Below are the code and all the weights of a small trained network. Each question names an input and a class and asks about switching units off, where a switched-off unit gives its printed mean instead of its output.

import numpy as np


def w(rows, s, z=0):
    codes = np.array(rows[::2]) - 128.0
    scale = np.full(codes.shape[1], s)
    scale[-1] = z or s
    return codes * scale


def f(y):
    return np.maximum(y, 0)


def log_softmax(a):
    a = a - a.max(-1, keepdims=True)
    return a - np.log(np.exp(a).sum(-1, keepdims=True))


def net(x, mask):
    res = np.array(x, float).reshape(1, 8) / 4 @ E
    y = f(res @ A[0][:, :-1].T + A[0][:, -1])
    res = res + np.where(mask, y, B[0][:, -1]) @ B[0][:, :-1]
    return log_softmax(res[-1] @ U[:, :-1].T + U[:, -1])


A, B = {}, {}
E = w([
[122,39,233,67,152,86,48,141,121,148,200],'x0',
[173,184,61,164,177,79,148,184,191,106,105],'x1',
[85,14,26,110,80,146,71,172,178,40,195],'x2',
[62,255,186,111,166,98,104,175,71,62,203],'x3',
[131,196,52,77,206,150,219,77,159,109,100],'x4',
[130,160,151,22,152,78,163,112,97,110,64],'x5',
[135,90,36,159,152,63,119,69,164,115,143],'x6',
[133,176,56,178,81,170,148,99,119,91,155],'x7',
],0.0082)
A[0] = w([
[202,159,90,161,96,120,142,88,112,148,110,171],'n1',
[121,135,119,168,140,107,174,132,127,98,159,57],'n2',
[120,150,84,205,85,130,104,169,120,152,149,16],'n3',
[150,114,93,124,73,125,156,122,162,124,125,153],'n4',
[127,166,130,250,87,164,81,150,137,120,130,222],'n5',
[135,88,173,92,142,123,39,125,96,137,164,1],'n6',
],0.012,0.00085)
B[0] = w([
[165,175,159,195,166,113,177,154,81,197,79,231],'n1',
[97,108,72,146,58,109,186,254,208,148,193,179],'n2',
[159,82,198,212,173,148,192,197,187,137,154,225],'n3',
[173,56,181,135,103,83,85,149,22,22,82,202],'n4',
[138,179,219,206,42,77,120,198,27,206,177,252],'n5',
[113,111,122,74,38,90,106,217,172,187,155,254],'n6',
],0.0096,0.0099)
U = w([
[121,181,75,143,228,94,70,113,168,132,145,33],'0',
[138,127,198,134,100,116,121,190,128,199,211,145],'1',
[57,92,120,67,84,163,94,156,117,81,254,254],'2',
[55,218,179,139,178,198,183,95,48,184,103,204],'3',
[183,42,122,167,146,126,115,84,86,139,71,65],'4',
[183,188,81,73,166,153,172,158,122,37,109,71],'5',
],0.0092,0.0037)

Each question gives the input, the list of numbers given to net, and the class t.
The units are the neurons (one row each of A and B). Each row of codes is followed by its name. A weight is (code - 128) times the scale printed after its matrix; where a second scale follows, it is the last column's (A, B and U).
mask holds one flag per neuron, in row order. A switched-off neuron (its flag False) gives its mean, the last column of its row in B, instead of its output. The means were averaged over made-up inputs and are rounded, as every weight is.
A unit's drop is (log p(t) with every unit on - log p(t) with that unit switched off) / (log p(t) with every unit on - log p(t) with every unit switched off).
The circuit of an input: a set's keep is (log p(t) with only the set's units on - log p(t) with every unit switched off) / (log p(t) with every unit on - log p(t) with every unit switched off). Starting from all 6 units, units are removed one at a time, each time the one whose removal leaves the highest keep (on an exact tie, the one counted first), for as long as the keep stays at least 0.8.
circuit, biggest first: the units of the circuit, biggest drop first
k most important neurons: the k neurons with the biggest drops, biggest first
drop of u: that unit's drop, to one decimal
input [5,-2,4,6,-4,8,5,-6], class 2: circuit, biggest first	[n5, n1]
input [-5,1,1,-5,-1,2,1,5], class 4: circuit, biggest first	[n4]
input [8,0,5,-5,1,0,-3,-1], class 2: 2 most important neurons	[n5, n1]
input [3,3,8,8,-7,3,7,-8], class 2: 3 most important neurons	[n5, n1, n3]
input [-2,5,-5,-2,-5,6,6,7], class 3: circuit, biggest first	[n1, n6]
input [3,7,-1,0,6,7,-4,0], class 5: 2 most important neurons	[n5, n1]
input [4,1,6,-7,-8,6,7,-7], class 2: 3 most important neurons	[n5, n1, n6]
input [-2,-7,6,1,7,6,7,-1], class 5: 2 most important neurons	[n6, n5]
input [-8,-5,3,8,5,4,8,-6], class 2: 2 most important neurons	[n1, n2]
input [-3,3,-4,3,0,3,5,-1], class 3: 2 most important neurons	[n6, n1]
input [-1,-3,7,-6,8,-8,-2,3], class 4: 2 most important neurons	[n4, n6]
input [-8,3,-8,-8,-4,0,-5,0], class 3: 2 most important neurons	[n1, n6]
input [-3,3,-2,0,2,3,7,4], class 5: 3 most important neurons	[n5, n2, n4]
input [3,-7,-8,-8,6,-7,5,7], class 3: circuit, biggest first	[n1]
input [-1,4,-7,-4,-8,7,0,6], class 3: 2 most important neurons	[n6, n1]
input [4,8,0,-3,7,6,-2,1], class 5: drop of n5	0.2
input [7,-1,4,3,1,-4,6,-3], class 2: drop of n3	0.1
input [5,4,6,-6,-3,1,4,2], class 2: drop of n1	0.6
